Here is a tiny trained network, its code and every weight. The questions are about switching its units off for an input and a class, where a switched-off unit gives its printed mean instead of its output.

import numpy as np


def w(rows, s, z=0):
    codes = np.array(rows[::2]) - 128.0
    scale = np.full(codes.shape[1], s)
    scale[-1] = z or s
    return codes * scale


def f(y):
    return np.maximum(y, 0)


def log_softmax(a):
    a = a - a.max(-1, keepdims=True)
    return a - np.log(np.exp(a).sum(-1, keepdims=True))


def net(x, mask):
    res = np.array(x, float).reshape(1, 7) / 4 @ E
    y = f(res @ A[0][:, :-1].T + A[0][:, -1])
    res = res + np.where(mask, y, B[0][:, -1]) @ B[0][:, :-1]
    return log_softmax(res[-1] @ U[:, :-1].T + U[:, -1])


A, B = {}, {}
E = w([
[138,129,140,135,128,128,126],'x0',
[120,129,124,122,128,122,128],'x1',
[93,161,180,98,67,211,99],'x2',
[145,205,120,123,89,100,222],'x3',
[122,134,127,124,134,126,127],'x4',
[129,127,128,129,128,130,129],'x5',
[57,122,158,254,133,129,156],'x6',
],0.019)
A[0] = w([
[143,79,117,87,133,120,42,194],'neuron 1',
[127,47,124,157,145,138,144,156],'neuron 2',
[147,213,126,127,82,97,208,131],'neuron 3',
[47,48,140,196,157,150,85,141],'neuron 4',
[81,111,168,168,134,140,64,140],'neuron 5',
[68,181,166,100,19,249,88,144],'neuron 6',
[73,184,139,225,79,106,216,39],'neuron 7',
[159,74,117,111,165,162,41,200],'neuron 8',
[143,132,85,95,130,75,164,148],'neuron 9',
[133,86,105,118,157,163,76,177],'neuron 10',
[197,167,106,77,120,137,164,155],'neuron 11',
[177,185,109,61,108,102,135,139],'neuron 12',
[117,155,166,54,109,159,151,105],'neuron 13',
[155,96,154,152,128,123,144,142],'neuron 14',
[180,101,76,162,209,50,148,254],'neuron 15',
[197,117,101,50,124,122,64,223],'neuron 16',
],0.013,0.0094)
B[0] = w([
[103,118,118,85,191,152,145,199],'neuron 1',
[109,126,97,158,139,103,126,174],'neuron 2',
[211,138,116,71,107,175,152,217],'neuron 3',
[65,172,89,183,108,105,101,219],'neuron 4',
[65,147,161,147,128,115,98,186],'neuron 5',
[117,168,177,96,120,180,59,253],'neuron 6',
[91,84,158,41,242,153,156,227],'neuron 7',
[105,108,149,113,188,124,153,207],'neuron 8',
[158,119,111,138,124,142,159,181],'neuron 9',
[71,111,173,109,160,117,155,182],'neuron 10',
[158,154,81,139,94,143,156,195],'neuron 11',
[186,158,108,148,77,138,139,197],'neuron 12',
[146,168,142,117,132,171,111,179],'neuron 13',
[140,98,131,135,135,109,121,150],'neuron 14',
[135,77,9,157,135,86,203,251],'neuron 15',
[160,119,134,66,145,182,182,222],'neuron 16',
],0.015,0.027)
U = w([
[136,35,112,96,196,113,183,231],'0',
[123,115,203,53,174,163,107,193],'1',
[88,95,100,244,136,32,113,140],'2',
[63,136,176,196,96,122,27,138],'3',
[212,110,83,159,21,110,177,6],'4',
[203,180,137,104,11,151,80,16],'5',
],0.012,0.0022)

Each question gives the input, the list of numbers given to net, and the class t.
The units are the neurons (one row each of A and B). Each row of codes is followed by its name. A weight is (code - 128) times the scale printed after its matrix; where a second scale follows, it is the last column's (A, B and U).
mask holds one flag per neuron, in row order. A switched-off neuron (its flag False) gives its mean, the last column of its row in B, instead of its output. The means were averaged over made-up inputs and are rounded, as every weight is.
A unit's drop is (log p(t) with every unit on - log p(t) with that unit switched off) / (log p(t) with every unit on - log p(t) with every unit switched off).
The circuit of an input: a set's keep is (log p(t) with only the set's units on - log p(t) with every unit switched off) / (log p(t) with every unit on - log p(t) with every unit switched off). Starting from the 12 units with the biggest drops (on a tie, the unit counted first), units are removed one at a time, each time the one whose removal leaves the highest keep (on an exact tie, the one counted first), for as long as the keep stays at least 0.8.
circuit, biggest first: the units of the circuit, biggest drop first
unit that matters most: the unit with the biggest drop
k most important neurons: the k neurons with the biggest drops, biggest first
drop of u: that unit's drop, to one decimal
input [-5,-1,-2,0,5,7,4], class 2: unit that matters most	neuron 16
input [-1,-8,-2,0,8,7,2], class 2: circuit, biggest first	[neuron 16; neuron 3; neuron 7]
input [0,-5,-4,1,-1,3,-6], class 4: 2 most important neurons	[neuron 7; neuron 12]
input [-5,5,5,0,-6,8,8], class 3: 2 most important neurons	[neuron 4; neuron 16]
input [-2,-3,6,1,3,-5,-4], class 5: 2 most important neurons	[neuron 7; neuron 12]
input [-1,7,4,6,6,0,1], class 1: 2 most important neurons	[neuron 7; neuron 4]
input [2,2,2,4,-8,-2,8], class 1: 2 most important neurons	[neuron 15; neuron 7]
input [-3,-3,2,4,6,-3,1], class 1: 2 most important neurons	[neuron 15; neuron 7]
input [-5,2,5,5,1,-7,1], class 1: 3 most important neurons	[neuron 7; neuron 4; neuron 15]
input [1,-2,1,1,6,-3,0], class 5: 2 most important neurons	[neuron 7; neuron 15]
input [4,-8,-1,3,6,-3,0], class 4: drop of neuron 12	0.0
input [-5,5,1,-3,-7,5,7], class 3: drop of neuron 15	0.4
input [-6,-8,-8,-8,4,4,2], class 2: drop of neuron 4	0.2
input [1,0,2,-5,7,8,-1], class 1: circuit, biggest first	[neuron 15]
input [-5,6,7,-6,5,-8,1], class 3: drop of neuron 4	0.4
